Here is a tiny trained network, its code and every weight. The questions are about switching its units off for an input and a target symbol, where a switched-off unit gives its printed mean instead of its output.

import numpy as np


def w(rows, s, z=0):
    codes = np.array(rows[::2]) - 128.0
    scale = np.full(codes.shape[1], s)
    scale[-1] = z or s
    return codes * scale


def f(y):
    return np.maximum(y, 0)


def softmax(a):
    e = np.exp(a - a.max(-1, keepdims=True))
    return e / e.sum(-1, keepdims=True)


def log_softmax(a):
    a = a - a.max(-1, keepdims=True)
    return a - np.log(np.exp(a).sum(-1, keepdims=True))


def net(x, mask):
    ids = ['βγημξσψ'.index(c) for c in x.split()]
    T = len(ids)
    res = E[ids] + P[:T]
    u = 0
    for l in range(3):
        q, k, v = (res @ M[l].T for M in (Q, K, V))
        z = softmax(np.where(np.tri(T) > 0, q @ k.T / 3**0.5, -1e9)) @ v
        res = res + np.where(mask[u], z, O[l][:, -1]) @ O[l][:, :-1]
        u += 1
        y = f(res @ A[l][:, :-1].T + A[l][:, -1])
        res = res + np.where(mask[u : u + 4], y, B[l][:, -1]) @ B[l][:, :-1]
        u += 4
    return log_softmax(res[-1] @ U[:, :-1].T + U[:, -1])


Q, K, V, O, A, B = {}, {}, {}, {}, {}, {}
E = w([
[226,182,50,251,171],'β',
[163,254,129,29,132],'γ',
[205,64,211,21,202],'η',
[189,185,153,38,75],'μ',
[18,142,139,96,106],'ξ',
[168,162,222,185,142],'σ',
[172,104,187,166,242],'ψ',
],0.012)
P = w([
[132,2,155,220,149],'0',
[71,146,167,9,198],'1',
[92,149,144,51,206],'2',
[118,155,126,69,203],'3',
[124,161,113,69,206],'4',
[133,168,109,69,207],'5',
],0.0075)
Q[0] = w([
[36,200,5,220,155],'0.h1',
[123,76,112,94,88],'0.h1',
[1,117,111,85,150],'0.h1',
],0.0086)
K[0] = w([
[5,111,79,133,129],'0.h1',
[168,164,111,124,127],'0.h1',
[108,90,62,142,110],'0.h1',
],0.015)
V[0] = w([
[62,249,145,29,237],'0.h1',
[98,52,4,101,2],'0.h1',
[179,170,8,161,215],'0.h1',
],0.0042)
O[0] = w([
[150,56,117,3,210,218],'0.h1',
[186,145,37,174,31,3],'0.h1',
[24,37,129,66,94,107],'0.h1',
],0.0071,0.0046)
A[0] = w([
[88,110,139,103,223,233],'0.n1',
[215,148,167,127,190,197],'0.n2',
[254,219,127,207,102,252],'0.n3',
[57,236,117,78,98,149],'0.n4',
],0.0086,0.0036)
B[0] = w([
[214,141,116,182,127,252],'0.n1',
[119,252,159,71,92,226],'0.n2',
[87,127,133,57,225,155],'0.n3',
[193,108,84,207,164,171],'0.n4',
],0.011,0.014)
Q[1] = w([
[102,103,111,94,65],'1.h1',
[57,62,211,203,102],'1.h1',
[78,173,110,1,146],'1.h1',
],0.0077)
K[1] = w([
[225,145,98,83,136],'1.h1',
[95,255,114,105,113],'1.h1',
[155,96,93,137,203],'1.h1',
],0.01)
V[1] = w([
[223,79,240,199,164],'1.h1',
[115,45,37,254,95],'1.h1',
[110,55,204,213,182],'1.h1',
],0.0069)
O[1] = w([
[38,137,127,167,84,243],'1.h1',
[117,199,75,36,32,2],'1.h1',
[3,174,124,128,88,169],'1.h1',
],0.0073,0.0084)
A[1] = w([
[219,38,167,101,61,72],'1.n1',
[163,130,141,140,254,124],'1.n2',
[118,180,198,186,81,254],'1.n3',
[164,113,189,202,102,127],'1.n4',
],0.0067,0.0031)
B[1] = w([
[191,183,153,255,184,131],'1.n1',
[113,34,240,218,214,249],'1.n2',
[152,108,115,133,2,192],'1.n3',
[132,168,75,70,231,169],'1.n4',
],0.0064,0.016)
Q[2] = w([
[99,226,89,236,193],'2.h1',
[95,8,2,26,180],'2.h1',
[118,195,225,201,145],'2.h1',
],0.0078)
K[2] = w([
[124,20,144,143,135],'2.h1',
[137,248,169,46,160],'2.h1',
[114,2,110,181,17],'2.h1',
],0.009)
V[2] = w([
[35,115,136,42,210],'2.h1',
[39,153,142,204,182],'2.h1',
[220,158,2,217,126],'2.h1',
],0.0063)
O[2] = w([
[192,44,95,23,100,152],'2.h1',
[31,146,119,85,182,255],'2.h1',
[117,2,172,186,122,82],'2.h1',
],0.0096,0.015)
A[2] = w([
[78,16,81,186,2,101],'2.n1',
[92,201,135,41,130,128],'2.n2',
[103,181,177,121,70,47],'2.n3',
[190,51,187,140,144,2],'2.n4',
],0.009,0.0043)
B[2] = w([
[179,73,164,159,178,134],'2.n1',
[115,86,64,162,161,249],'2.n2',
[81,98,166,96,71,161],'2.n3',
[91,112,87,117,7,181],'2.n4',
],0.015,0.016)
U = w([
[127,105,43,73,107,173],'β',
[160,32,111,207,138,170],'γ',
[152,188,203,122,175,99],'η',
[176,89,170,2,174,195],'μ',
[177,220,82,153,125,203],'ξ',
[115,137,110,104,188,2],'σ',
[62,171,151,93,123,67],'ψ',
],0.0085,0.0077)

Each question gives the input, a string of symbols that net reads in full, and the target symbol t.
The units are the heads (3 rows each of Q, K, V and O) and the neurons (one row each of A and B). Each row of codes is followed by its name. A weight is (code - 128) times the scale printed after its matrix; where a second scale follows, it is the last column's (O, A, B and U).
mask holds one flag per unit, layer by layer, with each layer's heads first. A switched-off unit (its flag False) gives its mean, the last column of its rows in O or B, instead of its output. The means were averaged over made-up inputs and are rounded, as every weight is.
A unit's drop is (log p(t) with every unit on - log p(t) with that unit switched off) / (log p(t) with every unit on - log p(t) with every unit switched off).
The circuit of an input: a set's keep is (log p(t) with only the set's units on - log p(t) with every unit switched off) / (log p(t) with every unit on - log p(t) with every unit switched off). Starting from the 12 units with the biggest drops (on a tie, the unit counted first), units are removed one at a time, each time the one whose removal leaves the highest keep (on an exact tie, the one counted first), for as long as the keep stays at least 0.8.
circuit, biggest first: the units of the circuit, biggest drop first
top k neurons: the k neurons with the biggest drops, biggest first
k most important neurons of layer l: the k neurons of layer l with the biggest drops, biggest first
input β μ μ, target β: top 3 neurons => [0.n2 0.n1 2.n2]
input μ γ ξ β μ, target β: top 3 neurons => [1.n2 0.n2 0.n1]
input γ η σ μ η, target γ: circuit, biggest first => [1.h1]
input η μ η β μ, target η: circuit, biggest first => [0.n2 1.h1 2.n2 2.n4]
input γ β σ ψ γ, target γ: circuit, biggest first => [1.h1 0.n4]
input ψ ψ η β η η, target ψ: circuit, biggest first => [1.h1 2.h1]
input γ ξ ψ, target η: circuit, biggest first => [2.n2 0.n1]
input ψ σ σ γ, target ψ: top 3 neurons => [2.n3 1.n3 0.n3]
input ξ ξ σ η β ψ, target ξ: circuit, biggest first => [0.n2 0.n1 1.h1]
input μ σ ψ σ μ, target μ: top 3 neurons => [0.n3 0.n2 0.n1]
input ξ ψ σ σ σ β, target σ: top 2 neurons => [0.n3 0.n2]
input ξ ξ η ψ, target η: top 2 neurons => [0.n2 0.n1]
input μ σ β ψ ξ ξ, target μ: circuit, biggest first => [2.n2 0.n2 2.n4]
input σ γ η σ, target σ: top 2 neurons => [0.n3 2.n2]
input β γ ψ σ, target β: circuit, biggest first => [0.h1 0.n2 1.h1 2.n2]
input β γ ξ, target γ: top 3 neurons => [0.n2 0.n4 2.n1]
input β β η, target β: top neuron => [0.n2]
input β ξ β ξ, target β: circuit, biggest first => [1.h1 1.n2]
input η μ σ μ, target η: top 2 neurons => [0.n2 0.n4]
input μ β γ, target μ: top 3 neurons => [0.n3 0.n1 2.n2]
input σ η ξ σ, target ψ: most important neuron of layer 2 => [2.n3]
input μ σ β η γ, target μ: top 3 neurons => [0.n3 0.n1 0.n2]
input μ ξ γ ξ, target μ: circuit, biggest first => [1.h1 2.n2]
input η ψ ψ σ, target η: circuit, biggest first => [2.n2 1.h1 0.n2]
